Below is a small trained network, with its code and all its weights. Each question gives an input and a class and asks what happens when units are switched off, that is, made to give their printed mean instead of their output.

import numpy as np


def w(rows, s, z=0):
    codes = np.array(rows[::2]) - 128.0
    scale = np.full(codes.shape[1], s)
    scale[-1] = z or s
    return codes * scale


def norm(h):
    return h / np.sqrt((h * h).mean(-1, keepdims=True) + 1e-5)


def f(y):
    return np.maximum(y, 0)


def log_softmax(a):
    a = a - a.max(-1, keepdims=True)
    return a - np.log(np.exp(a).sum(-1, keepdims=True))


def net(x, mask):
    res = np.array(x, float).reshape(1, 5) / 4 @ E
    u = 0
    for l in range(4):
        y = f(norm(res) @ A[l][:, :-1].T + A[l][:, -1])
        res = res + np.where(mask[u : u + 8], y, B[l][:, -1]) @ B[l][:, :-1]
        u += 8
    return log_softmax(norm(res)[-1] @ U[:, :-1].T + U[:, -1])


A, B = {}, {}
E = w([
[204,123,121,62,205],'x0',
[128,154,87,169,205],'x1',
[253,95,102,195,131],'x2',
[173,120,131,63,134],'x3',
[102,212,158,196,109],'x4',
],0.0062)
A[0] = w([
[72,223,158,142,30,2],'L0N1',
[103,199,176,135,42,16],'L0N2',
[36,163,210,92,1,56],'L0N3',
[95,30,68,15,98,80],'L0N4',
[55,251,104,153,165,73],'L0N5',
[33,100,130,102,104,76],'L0N6',
[94,104,60,221,90,41],'L0N7',
[79,184,118,9,201,95],'L0N8',
],0.0068,0.006)
B[0] = w([
[91,12,234,254,99,182],'L0N1',
[130,66,205,215,124,163],'L0N2',
[125,67,170,157,94,252],'L0N3',
[120,98,162,53,139,232],'L0N4',
[76,124,190,187,198,211],'L0N5',
[214,69,121,145,108,198],'L0N6',
[126,203,121,147,64,167],'L0N7',
[87,203,93,115,119,252],'L0N8',
],0.0086,0.0036)
A[1] = w([
[246,140,132,126,144,207],'L1N1',
[96,131,78,157,110,105],'L1N2',
[88,135,79,183,120,66],'L1N3',
[116,189,156,80,138,123],'L1N4',
[115,155,65,98,111,3],'L1N5',
[134,203,135,129,120,96],'L1N6',
[190,116,184,152,124,141],'L1N7',
[140,147,166,101,148,143],'L1N8',
],0.012,0.0021)
B[1] = w([
[234,55,27,195,204,255],'L1N1',
[180,216,180,79,69,149],'L1N2',
[191,208,174,35,123,170],'L1N3',
[39,73,1,149,95,181],'L1N4',
[118,66,108,81,74,144],'L1N5',
[188,73,131,162,103,161],'L1N6',
[38,83,15,156,142,221],'L1N7',
[96,119,59,158,104,166],'L1N8',
],0.0057,0.0064)
A[2] = w([
[124,94,121,101,110,32],'L2N1',
[135,132,176,161,192,3],'L2N2',
[158,184,107,62,123,93],'L2N3',
[106,163,164,77,255,127],'L2N4',
[138,117,192,98,146,131],'L2N5',
[125,170,122,82,120,76],'L2N6',
[100,116,132,115,134,158],'L2N7',
[118,236,101,157,90,99],'L2N8',
],0.0096,0.0035)
B[2] = w([
[156,167,152,101,136,180],'L2N1',
[92,138,111,3,143,165],'L2N2',
[75,115,78,170,121,183],'L2N3',
[86,200,128,82,231,254],'L2N4',
[131,185,150,190,166,180],'L2N5',
[82,137,64,131,132,166],'L2N6',
[101,138,182,112,101,243],'L2N7',
[187,207,175,100,125,248],'L2N8',
],0.0067,0.0019)
A[3] = w([
[244,52,31,137,159,2],'L3N1',
[152,107,53,59,177,104],'L3N2',
[152,175,158,154,94,64],'L3N3',
[110,170,183,105,107,139],'L3N4',
[192,65,74,157,163,5],'L3N5',
[123,2,133,79,64,47],'L3N6',
[130,139,165,133,184,12],'L3N7',
[93,136,124,142,162,10],'L3N8',
],0.0086,0.0034)
B[3] = w([
[148,96,54,168,169,253],'L3N1',
[82,94,65,202,2,212],'L3N2',
[169,118,111,95,48,143],'L3N3',
[196,93,75,139,152,159],'L3N4',
[184,70,111,162,208,205],'L3N5',
[211,183,159,98,195,190],'L3N6',
[100,186,77,89,174,133],'L3N7',
[141,145,132,120,119,133],'L3N8',
],0.0078,0.0072)
U = w([
[75,76,213,231,61,232],'0',
[225,231,123,191,54,2],'1',
[20,87,38,34,123,100],'2',
[67,249,129,141,207,82],'3',
[205,63,13,189,165,215],'4',
[171,62,193,33,134,75],'5',
],0.016,0.0028)

Each question gives the input, the list of numbers given to net, and the class t.
The units are the neurons (one row each of A and B). Each row of codes is followed by its name. A weight is (code - 128) times the scale printed after its matrix; where a second scale follows, it is the last column's (A, B and U).
mask holds one flag per neuron, layer by layer. A switched-off neuron (its flag False) gives its mean, the last column of its row in B, instead of its output. The means were averaged over made-up inputs and are rounded, as every weight is.
A unit's drop is (log p(t) with every unit on - log p(t) with that unit switched off) / (log p(t) with every unit on - log p(t) with every unit switched off).
The circuit of an input: a set's keep is (log p(t) with only the set's units on - log p(t) with every unit switched off) / (log p(t) with every unit on - log p(t) with every unit switched off). Starting from the 12 units with the biggest drops (on a tie, the unit counted first), units are removed one at a time, each time the one whose removal leaves the highest keep (on an exact tie, the one counted first), for as long as the keep stays at least 0.8.
circuit, biggest first: the units of the circuit, biggest drop first
most important unit: the unit with the biggest drop
top k neurons: the k neurons with the biggest drops, biggest first
drop of u: that unit's drop, to one decimal
input [-8,-8,-7,7,-1], class 0: circuit, biggest first : L0N3
input [-6,5,0,4,-8], class 2: circuit, biggest first : L0N4, L1N1
input [-3,-1,-2,-6,-3], class 0: top 2 neurons : L1N1, L0N3
input [-7,7,0,7,8], class 0: top 2 neurons : L0N1, L0N5
input [-8,-6,8,-8,-7], class 1: top 2 neurons : L1N1, L0N7
input [-4,2,-6,-6,-6], class 5: top 2 neurons : L0N6, L3N2
input [-4,2,-8,-5,-4], class 0: top 2 neurons : L0N6, L0N3
input [-6,-4,7,1,3], class 1: top 2 neurons : L0N7, L0N6
input [6,0,-2,7,-3], class 2: top 3 neurons : L0N8, L0N4, L0N6
input [4,-2,-6,-6,1], class 3: top 3 neurons : L0N5, L0N8, L3N2
input [-1,-6,-4,6,2], class 0: top 2 neurons : L0N3, L0N1
input [-6,-4,1,-4,-5], class 5: top 3 neurons : L3N6, L1N1, L3N2
input [-5,2,2,0,8], class 0: top 2 neurons : L0N1, L0N5
input [-4,6,8,-2,5], class 1: most important unit : L0N7
input [-4,5,5,-5,1], class 1: drop of L1N1 : 0.0
input [3,0,-1,0,-5], class 2: drop of L0N4 : 0.1
input [-7,8,7,6,5], class 1: drop of L0N4 : 0.2
